Below are the code and all the weights of a small trained network. Each question names an input and a target symbol and asks about switching units off, where a switched-off unit gives its printed mean instead of its output.

import numpy as np


def w(rows, s, z=0):
    codes = np.array(rows[::2]) - 128.0
    scale = np.full(codes.shape[1], s)
    scale[-1] = z or s
    return codes * scale


def softmax(a):
    e = np.exp(a - a.max(-1, keepdims=True))
    return e / e.sum(-1, keepdims=True)


def log_softmax(a):
    a = a - a.max(-1, keepdims=True)
    return a - np.log(np.exp(a).sum(-1, keepdims=True))


def net(x, mask):
    ids = ['αβγελμπστψω'.index(c) for c in x.split()]
    T = len(ids)
    res = E[ids] + P[:T]
    u = 0
    for l in range(2):
        r = res
        for j in range(3):
            rows = slice(2 * j, 2 * j + 2)
            q, k, v = (r @ M[l][rows].T for M in (Q, K, V))
            z = softmax(np.where(np.tri(T) > 0, q @ k.T / 2**0.5, -1e9)) @ v
            o = O[l][rows]
            res = res + np.where(mask[u + j], z, o[:, -1]) @ o[:, :-1]
        u += 3
    return log_softmax(res[-1] @ U[:, :-1].T + U[:, -1])


Q, K, V, O = {}, {}, {}, {}
E = w([
[112,66,68,77],'α',
[117,149,178,67],'β',
[32,111,76,107],'γ',
[101,102,140,43],'ε',
[64,48,2,114],'λ',
[79,162,142,102],'μ',
[151,71,129,34],'π',
[81,85,94,56],'σ',
[30,78,43,91],'τ',
[230,159,202,71],'ψ',
[147,203,115,212],'ω',
],0.012)
P = w([
[106,82,130,118],'0',
[68,92,132,138],'1',
[97,24,114,166],'2',
[153,128,54,108],'3',
[73,187,125,115],'4',
[93,39,126,165],'5',
[191,169,15,94],'6',
[78,253,122,96],'7',
[84,38,139,167],'8',
],0.014)
Q[0] = w([
[155,121,131,216],'0.h1',
[126,80,147,16],'0.h1',
[82,133,161,110],'0.h2',
[142,97,122,86],'0.h2',
[165,113,103,105],'0.h3',
[173,98,1,60],'0.h3',
],0.029)
K[0] = w([
[76,87,187,144],'0.h1',
[143,250,55,94],'0.h1',
[134,173,151,149],'0.h2',
[134,136,109,82],'0.h2',
[116,89,117,151],'0.h3',
[26,147,59,251],'0.h3',
],0.028)
V[0] = w([
[111,20,141,9],'0.h1',
[193,64,119,254],'0.h1',
[212,204,6,105],'0.h2',
[199,140,153,187],'0.h2',
[188,110,164,51],'0.h3',
[116,106,104,113],'0.h3',
],0.0073)
O[0] = w([
[130,77,144,45,254],'0.h1',
[170,95,62,154,15],'0.h1',
[84,2,124,46,125],'0.h2',
[127,124,193,111,23],'0.h2',
[87,54,82,103,99],'0.h3',
[129,136,156,116,180],'0.h3',
],0.0081,0.0049)
Q[1] = w([
[150,252,127,15],'1.h1',
[88,121,152,91],'1.h1',
[88,186,72,32],'1.h2',
[136,144,147,150],'1.h2',
[42,130,181,207],'1.h3',
[214,123,202,48],'1.h3',
],0.027)
K[1] = w([
[195,226,3,39],'1.h1',
[113,108,96,69],'1.h1',
[149,214,28,13],'1.h2',
[129,91,104,175],'1.h2',
[145,200,40,53],'1.h3',
[52,50,135,207],'1.h3',
],0.022)
V[1] = w([
[205,51,173,147],'1.h1',
[95,250,227,79],'1.h1',
[5,177,108,81],'1.h2',
[156,160,193,20],'1.h2',
[138,167,160,122],'1.h3',
[90,164,75,103],'1.h3',
],0.017)
O[1] = w([
[151,109,121,236,96],'1.h1',
[27,197,255,87,76],'1.h1',
[119,231,213,30,226],'1.h2',
[141,117,253,208,252],'1.h2',
[87,157,215,78,97],'1.h3',
[166,103,80,89,164],'1.h3',
],0.012)
U = w([
[173,237,99,197,224],'α',
[101,197,134,160,113],'β',
[145,101,135,65,2],'γ',
[177,216,162,176,20],'ε',
[190,109,134,109,20],'λ',
[102,99,139,81,115],'μ',
[180,189,156,210,120],'π',
[196,158,162,128,111],'σ',
[187,126,151,95,123],'τ',
[97,25,161,132,227],'ψ',
[48,9,108,76,183],'ω',
],0.012,0.0081)

Each question gives the input, a string of symbols that net reads in full, and the target symbol t.
The units are the heads (2 rows each of Q, K, V and O). Each row of codes is followed by its name. A weight is (code - 128) times the scale printed after its matrix; where a second scale follows, it is the last column's (O and U).
mask holds one flag per head, layer by layer. A switched-off head (its flag False) gives its mean, the last column of its rows in O, instead of its output. The means were averaged over made-up inputs and are rounded, as every weight is.
A unit's drop is (log p(t) with every unit on - log p(t) with that unit switched off) / (log p(t) with every unit on - log p(t) with every unit switched off).
The circuit of an input: a set's keep is (log p(t) with only the set's units on - log p(t) with every unit switched off) / (log p(t) with every unit on - log p(t) with every unit switched off). Starting from all 6 units, units are removed one at a time, each time the one whose removal leaves the highest keep (on an exact tie, the one counted first), for as long as the keep stays at least 0.8.
units of the circuit, in order: the units of the circuit, biggest drop first
most important unit: the unit with the biggest drop
heads that matter: for each layer, one digit per head in row order, 1 if its drop is at least 0.15 and else 0, layers parted by /
input ψ α π τ λ ω β π, target β: units of the circuit, in order => (1.h1; 0.h3)
input σ τ σ π τ τ α, target λ: units of the circuit, in order => (1.h1; 0.h2)
input β ψ ψ μ μ, target μ: heads that matter => 001 / 101
input ψ β τ μ β ω β τ, target β: units of the circuit, in order => (1.h1; 0.h3)
input μ τ γ ψ ψ μ β, target ε: units of the circuit, in order => (1.h1; 1.h2; 0.h3)
input ψ λ π γ ε, target γ: heads that matter => 000 / 110
input π τ β ψ γ, target ψ: heads that matter => 000 / 010
input μ τ τ ε γ, target ε: units of the circuit, in order => (1.h2; 0.h1; 0.h2)
input π α σ α μ π ψ ε, target ψ: units of the circuit, in order => (1.h2)
input σ β τ π ε ω λ, target ω: heads that matter => 110 / 010
input γ σ μ σ ε β ε π, target ε: units of the circuit, in order => (1.h2; 0.h1)
input π σ π ω ψ, target ω: units of the circuit, in order => (1.h2; 0.h2)
input ω ψ μ γ σ π, target σ: units of the circuit, in order => (1.h2; 0.h2)
input π ε α τ μ γ γ λ λ, target λ: most important unit => 1.h1
input ψ ψ ω λ λ τ ε γ, target ε: units of the circuit, in order => (1.h2; 0.h2)
input λ μ ψ μ τ ω π π π, target π: heads that matter => 000 / 110
input μ λ π ψ ω σ ψ, target π: heads that matter => 000 / 010
input σ σ λ π τ ψ, target ψ: heads that matter => 001 / 010
input ω β γ μ π γ σ τ τ, target τ: units of the circuit, in order => (1.h2; 1.h1)
input π ε β, target π: heads that matter => 110 / 110
input λ ε μ τ π ψ ε π α, target π: most important unit => 1.h2
input λ ω σ ψ ψ β π ε, target π: heads that matter => 010 / 110
input μ β σ α π β ω β ω, target ω: heads that matter => 000 / 010
input γ ψ λ ω α, target ω: heads that matter => 110 / 010
input β μ α ψ τ ε π λ, target π: heads that matter => 010 / 110
input π π π γ ω τ λ π, target λ: units of the circuit, in order => (1.h1; 0.h2)
input τ ω β γ λ, target γ: units of the circuit, in order => (1.h2; 1.h1)
input τ τ ω α, target λ: units of the circuit, in order => (1.h1)
input λ σ ω α γ, target α: units of the circuit, in order => (0.h2; 1.h1)
input τ β γ π ψ π λ β, target λ: heads that matter => 010 / 100
